Below are the code and all the weights of a small trained network. Each question names an input and a target symbol and asks about switching units off, where a switched-off unit gives its printed mean instead of its output.

import numpy as np


def w(rows, s, z=0):
    codes = np.array(rows[::2]) - 128.0
    scale = np.full(codes.shape[1], s)
    scale[-1] = z or s
    return codes * scale


def f(y):
    return y / 2 * (1 + np.tanh(0.7978845608 * (y + 0.044715 * y**3)))


def softmax(a):
    e = np.exp(a - a.max(-1, keepdims=True))
    return e / e.sum(-1, keepdims=True)


def log_softmax(a):
    a = a - a.max(-1, keepdims=True)
    return a - np.log(np.exp(a).sum(-1, keepdims=True))


def net(x, mask):
    ids = ['αβγδεζηθλμξπστφ'.index(c) for c in x.split()]
    T = len(ids)
    res = E[ids] + P[:T]
    u = 0
    for l in range(2):
        r = res
        for j in range(3):
            rows = slice(2 * j, 2 * j + 2)
            q, k, v = (r @ M[l][rows].T for M in (Q, K, V))
            z = softmax(np.where(np.tri(T) > 0, q @ k.T / 2**0.5, -1e9)) @ v
            o = O[l][rows]
            res = res + np.where(mask[u + j], z, o[:, -1]) @ o[:, :-1]
        u += 3
        y = f(res @ A[l][:, :-1].T + A[l][:, -1])
        res = res + np.where(mask[u : u + 12], y, B[l][:, -1]) @ B[l][:, :-1]
        u += 12
    return log_softmax(res[-1] @ U[:, :-1].T + U[:, -1])


Q, K, V, O, A, B = {}, {}, {}, {}, {}, {}
E = w([
[61,244,209,27,87,164,136,202,36],'α',
[179,127,164,212,52,139,211,119,46],'β',
[17,186,87,104,206,123,25,246,186],'γ',
[148,63,84,72,163,226,33,87,38],'δ',
[244,254,145,111,128,135,14,80,117],'ε',
[206,21,176,154,36,53,129,147,208],'ζ',
[44,160,28,187,71,52,123,67,50],'η',
[60,109,224,198,75,96,25,115,150],'θ',
[214,221,46,219,246,4,166,122,106],'λ',
[68,211,148,209,171,189,187,182,245],'μ',
[150,108,205,46,191,12,127,72,31],'ξ',
[186,84,40,198,244,86,52,197,155],'π',
[81,106,162,80,217,177,154,14,148],'σ',
[196,156,88,187,93,237,173,147,176],'τ',
[133,70,139,85,188,63,229,44,250],'φ',
],0.0066)
P = w([
[147,111,167,165,156,131,124,166,76],'0',
[161,132,178,183,112,117,100,112,106],'1',
[158,146,172,235,110,129,102,69,128],'2',
[163,163,187,224,90,109,94,36,134],'3',
[149,137,208,255,77,116,90,41,140],'4',
[138,150,201,253,74,111,100,6,155],'5',
[138,134,210,240,45,103,83,4,152],'6',
],0.0022)
Q[0] = w([
[46,138,134,28,181,208,171,173,139],'L0H1',
[220,105,124,234,78,53,82,97,120],'L0H1',
[168,207,60,127,147,80,217,110,129],'L0H2',
[70,74,63,1,220,220,157,224,131],'L0H2',
[172,123,139,217,117,101,128,13,148],'L0H3',
[31,40,173,32,208,245,180,198,192],'L0H3',
],0.007)
K[0] = w([
[156,227,65,30,244,158,124,112,140],'L0H1',
[95,16,195,215,10,104,121,156,122],'L0H1',
[145,194,23,129,181,126,209,164,81],'L0H2',
[195,112,128,1,238,178,65,180,202],'L0H2',
[132,58,166,225,55,112,148,45,135],'L0H3',
[180,167,147,23,233,243,170,124,206],'L0H3',
],0.0072)
V[0] = w([
[157,161,56,23,254,197,129,204,165],'L0H1',
[153,91,199,178,25,63,121,138,150],'L0H1',
[176,194,74,22,232,163,162,160,129],'L0H2',
[125,182,102,242,88,116,171,116,68],'L0H2',
[198,196,134,79,240,141,105,174,109],'L0H3',
[65,131,125,107,65,134,149,171,136],'L0H3',
],0.0045)
O[0] = w([
[125,108,92,58,185,158,159,253,97,2],'L0H1',
[147,170,142,172,56,63,148,58,178,185],'L0H1',
[122,129,113,33,181,121,192,209,75,36],'L0H2',
[147,196,127,227,113,126,174,39,153,223],'L0H2',
[161,124,143,103,231,143,115,248,81,91],'L0H3',
[97,155,163,92,52,117,161,149,173,84],'L0H3',
],0.0038,0.0023)
A[0] = w([
[98,71,199,40,217,239,123,31,116,253],'L0N1',
[49,115,66,131,134,48,144,44,60,178],'L0N2',
[220,92,91,212,170,128,147,182,208,241],'L0N3',
[176,150,219,139,56,48,161,108,8,196],'L0N4',
[165,50,220,130,117,101,226,60,251,196],'L0N5',
[212,214,108,202,84,133,240,63,146,213],'L0N6',
[12,214,120,166,179,124,65,74,223,245],'L0N7',
[16,234,149,175,81,123,96,100,129,204],'L0N8',
[157,230,158,189,57,248,228,127,72,223],'L0N9',
[174,200,152,107,135,225,2,86,85,207],'L0N10',
[185,32,148,155,28,104,58,109,194,144],'L0N11',
[253,170,131,176,133,85,23,98,149,211],'L0N12',
],0.0055,0.004)
B[0] = w([
[55,115,162,25,191,176,170,40,72,198],'L0N1',
[80,130,51,158,123,68,121,26,48,187],'L0N2',
[191,103,85,203,219,200,134,183,225,192],'L0N3',
[214,107,186,130,47,44,154,67,79,203],'L0N4',
[82,94,106,95,140,135,163,9,239,212],'L0N5',
[186,189,117,172,120,151,220,71,145,254],'L0N6',
[1,188,141,185,201,126,113,107,137,248],'L0N7',
[26,183,156,186,92,91,120,123,125,223],'L0N8',
[154,200,179,147,40,178,215,154,122,202],'L0N9',
[113,207,201,64,145,198,54,111,64,190],'L0N10',
[176,79,110,144,54,139,72,94,216,184],'L0N11',
[203,172,140,172,179,135,67,86,162,238],'L0N12',
],0.0053,0.0063)
Q[1] = w([
[161,16,57,66,147,146,161,245,88],'L1H1',
[232,137,115,112,79,66,122,193,120],'L1H1',
[136,27,105,65,90,95,138,218,163],'L1H2',
[185,7,11,59,134,49,205,253,65],'L1H2',
[122,17,19,65,126,89,150,221,48],'L1H3',
[206,2,59,39,112,125,198,236,160],'L1H3',
],0.0073)
K[1] = w([
[119,89,136,47,236,153,161,245,94],'L1H1',
[219,169,130,99,180,96,114,213,115],'L1H1',
[138,109,157,39,209,144,121,206,96],'L1H2',
[152,105,122,46,235,118,144,244,73],'L1H2',
[128,96,118,43,212,128,131,235,77],'L1H3',
[158,116,121,98,202,162,129,254,108],'L1H3',
],0.0072)
V[1] = w([
[116,103,184,66,206,232,196,155,140],'L1H1',
[79,85,8,68,216,124,205,119,140],'L1H1',
[129,39,255,116,76,132,13,162,186],'L1H2',
[221,32,132,106,138,160,83,116,230],'L1H2',
[235,117,169,109,117,191,230,146,159],'L1H3',
[35,134,171,112,197,187,2,126,211],'L1H3',
],0.0044)
O[1] = w([
[95,50,146,103,59,194,168,96,199,1],'L1H1',
[122,13,127,152,126,89,229,196,212,16],'L1H1',
[119,216,247,119,109,104,49,36,217,73],'L1H2',
[100,56,242,203,138,104,32,103,206,82],'L1H2',
[57,49,155,246,16,178,89,69,93,109],'L1H3',
[219,127,205,3,173,182,101,157,236,92],'L1H3',
],0.0037,0.009)
A[1] = w([
[118,134,133,118,189,140,185,71,132,155],'L1N1',
[38,103,54,155,154,132,115,118,90,207],'L1N2',
[67,155,132,92,171,168,155,207,131,252],'L1N3',
[35,182,195,109,120,110,86,160,43,185],'L1N4',
[82,39,118,97,143,111,233,76,208,140],'L1N5',
[131,114,135,103,195,185,20,145,166,237],'L1N6',
[124,69,188,127,123,207,77,95,139,194],'L1N7',
[193,155,97,100,175,184,88,87,41,127],'L1N8',
[147,131,188,141,54,254,153,139,142,246],'L1N9',
[182,82,93,194,140,168,182,120,233,157],'L1N10',
[86,183,135,159,108,147,199,71,108,74],'L1N11',
[149,69,201,88,58,110,222,85,67,251],'L1N12',
],0.0058,0.0038)
B[1] = w([
[100,122,123,97,193,154,174,82,132,201],'L1N1',
[73,83,48,160,76,138,106,168,74,202],'L1N2',
[90,194,100,79,167,106,195,194,191,164],'L1N3',
[138,132,203,104,95,57,71,203,102,207],'L1N4',
[145,139,21,140,75,76,73,43,203,154],'L1N5',
[87,91,125,122,149,192,46,197,152,193],'L1N6',
[101,16,148,107,128,126,116,87,171,176],'L1N7',
[167,155,73,72,119,173,96,98,59,225],'L1N8',
[147,101,168,96,7,193,143,131,178,179],'L1N9',
[189,129,84,137,75,42,119,234,126,177],'L1N10',
[88,134,154,123,126,163,175,153,116,254],'L1N11',
[161,1,157,158,178,66,154,113,45,172],'L1N12',
],0.0063,0.0098)
U = w([
[131,129,207,41,73,50,172,191,113,170],'α',
[76,109,87,191,63,133,119,119,67,123],'β',
[41,164,166,152,159,172,202,199,195,72],'γ',
[51,79,147,70,200,219,175,74,106,81],'δ',
[186,80,89,37,79,196,55,127,84,21],'ε',
[105,100,220,163,143,76,76,106,179,185],'ζ',
[180,204,70,129,205,67,187,142,88,186],'η',
[179,221,170,68,159,147,85,97,167,118],'θ',
[214,86,79,211,225,147,93,173,125,149],'λ',
[155,174,78,97,41,209,180,167,201,65],'μ',
[207,56,179,102,213,2,124,86,71,42],'ξ',
[95,91,107,121,156,79,86,240,150,252],'π',
[103,80,71,107,169,112,190,52,197,86],'σ',
[186,66,169,147,90,172,210,127,114,136],'τ',
[171,84,75,99,54,30,106,121,172,122],'φ',
],0.0058,0.0026)

Each question gives the input, a string of symbols that net reads in full, and the target symbol t.
The units are the heads (2 rows each of Q, K, V and O) and the neurons (one row each of A and B). Each row of codes is followed by its name. A weight is (code - 128) times the scale printed after its matrix; where a second scale follows, it is the last column's (O, A, B and U).
mask holds one flag per unit, layer by layer, with each layer's heads first. A switched-off unit (its flag False) gives its mean, the last column of its rows in O or B, instead of its output. The means were averaged over made-up inputs and are rounded, as every weight is.
A unit's drop is (log p(t) with every unit on - log p(t) with that unit switched off) / (log p(t) with every unit on - log p(t) with every unit switched off).
The circuit of an input: a set's keep is (log p(t) with only the set's units on - log p(t) with every unit switched off) / (log p(t) with every unit on - log p(t) with every unit switched off). Starting from the 12 units with the biggest drops (on a tie, the unit counted first), units are removed one at a time, each time the one whose removal leaves the highest keep (on an exact tie, the one counted first), for as long as the keep stays at least 0.8.
circuit, biggest first: the units of the circuit, biggest drop first
unit that matters most: the unit with the biggest drop
k most important neurons: the k neurons with the biggest drops, biggest first
top k neurons in layer l: the k neurons of layer l with the biggest drops, biggest first
input ε γ β φ β γ, target π: unit that matters most	L1N4
input π σ ε θ σ ξ, target θ: circuit, biggest first	[L1H3; L1H2; L1N2]
input δ η δ π θ γ δ, target θ: circuit, biggest first	[L1H3; L1H2; L1N2; L0N11]
input δ σ φ β ε, target β: circuit, biggest first	[L1H3; L0N9; L0N4]
input π η η π β δ α, target β: 4 most important neurons	[L0N6; L0N4; L0N5; L0N9]
input δ σ λ μ η ζ, target ζ: circuit, biggest first	[L1H2; L0H1; L0N11]
input β π ε μ, target β: 3 most important neurons	[L1N2; L0N6; L0N9]
input α θ θ β λ ζ, target φ: 2 most important neurons	[L1N10; L0N11]
input ε θ σ γ, target π: 3 most important neurons	[L1N6; L0N6; L1N4]
input σ ζ ξ δ φ, target ζ: circuit, biggest first	[L1H2; L0N11; L1N8]
input σ π π τ θ η θ, target ζ: circuit, biggest first	[L0N11; L1H2; L0H2]
input ξ σ β δ ζ, target ζ: circuit, biggest first	[L1H2; L0N11; L1N8]
input ε π π λ ζ ε π, target ζ: circuit, biggest first	[L1H2; L0N11; L0H1]
input δ θ ζ θ α ζ δ, target ζ: top 2 neurons in layer 0	[L0N5; L0N11]
input θ γ β δ, target ε: unit that matters most	L1N8
input β ζ σ, target ζ: 2 most important neurons	[L0N11; L0N5]
input θ η ζ ξ β π, target β: top 3 neurons in layer 0	[L0N6; L0N9; L0N4]
input β θ α σ, target θ: 2 most important neurons	[L0N11; L0N8]
input μ δ β ε ξ ε φ, target σ: 4 most important neurons	[L0N5; L1N5; L1N4; L1N1]
input ε τ β β ε λ, target β: unit that matters most	L1H3
input ε τ σ η η α, target η: top 3 neurons in layer 0	[L0N2; L0N8; L0N7]
input σ ξ π ε, target ε: 3 most important neurons	[L1N8; L0N10; L1N6]
input ζ ζ η η π δ, target η: 4 most important neurons	[L0N2; L1N9; L0N8; L1N7]
input β λ λ β π θ τ, target μ: 2 most important neurons	[L0N9; L1N9]
input σ ζ β γ, target β: top 2 neurons in layer 1	[L1N2; L1N10]
input δ ξ ζ η θ π, target θ: 2 most important neurons	[L0N11; L0N5]
input σ σ β η ε, target η: unit that matters most	L1H2
input η θ λ μ, target γ: top 2 neurons in layer 0	[L0N7; L0N4]
input σ β σ, target β: top 2 neurons in layer 1	[L1N2; L1N4]
input φ ζ η σ π, target η: top 3 neurons in layer 0	[L0N2; L0N8; L0N7]
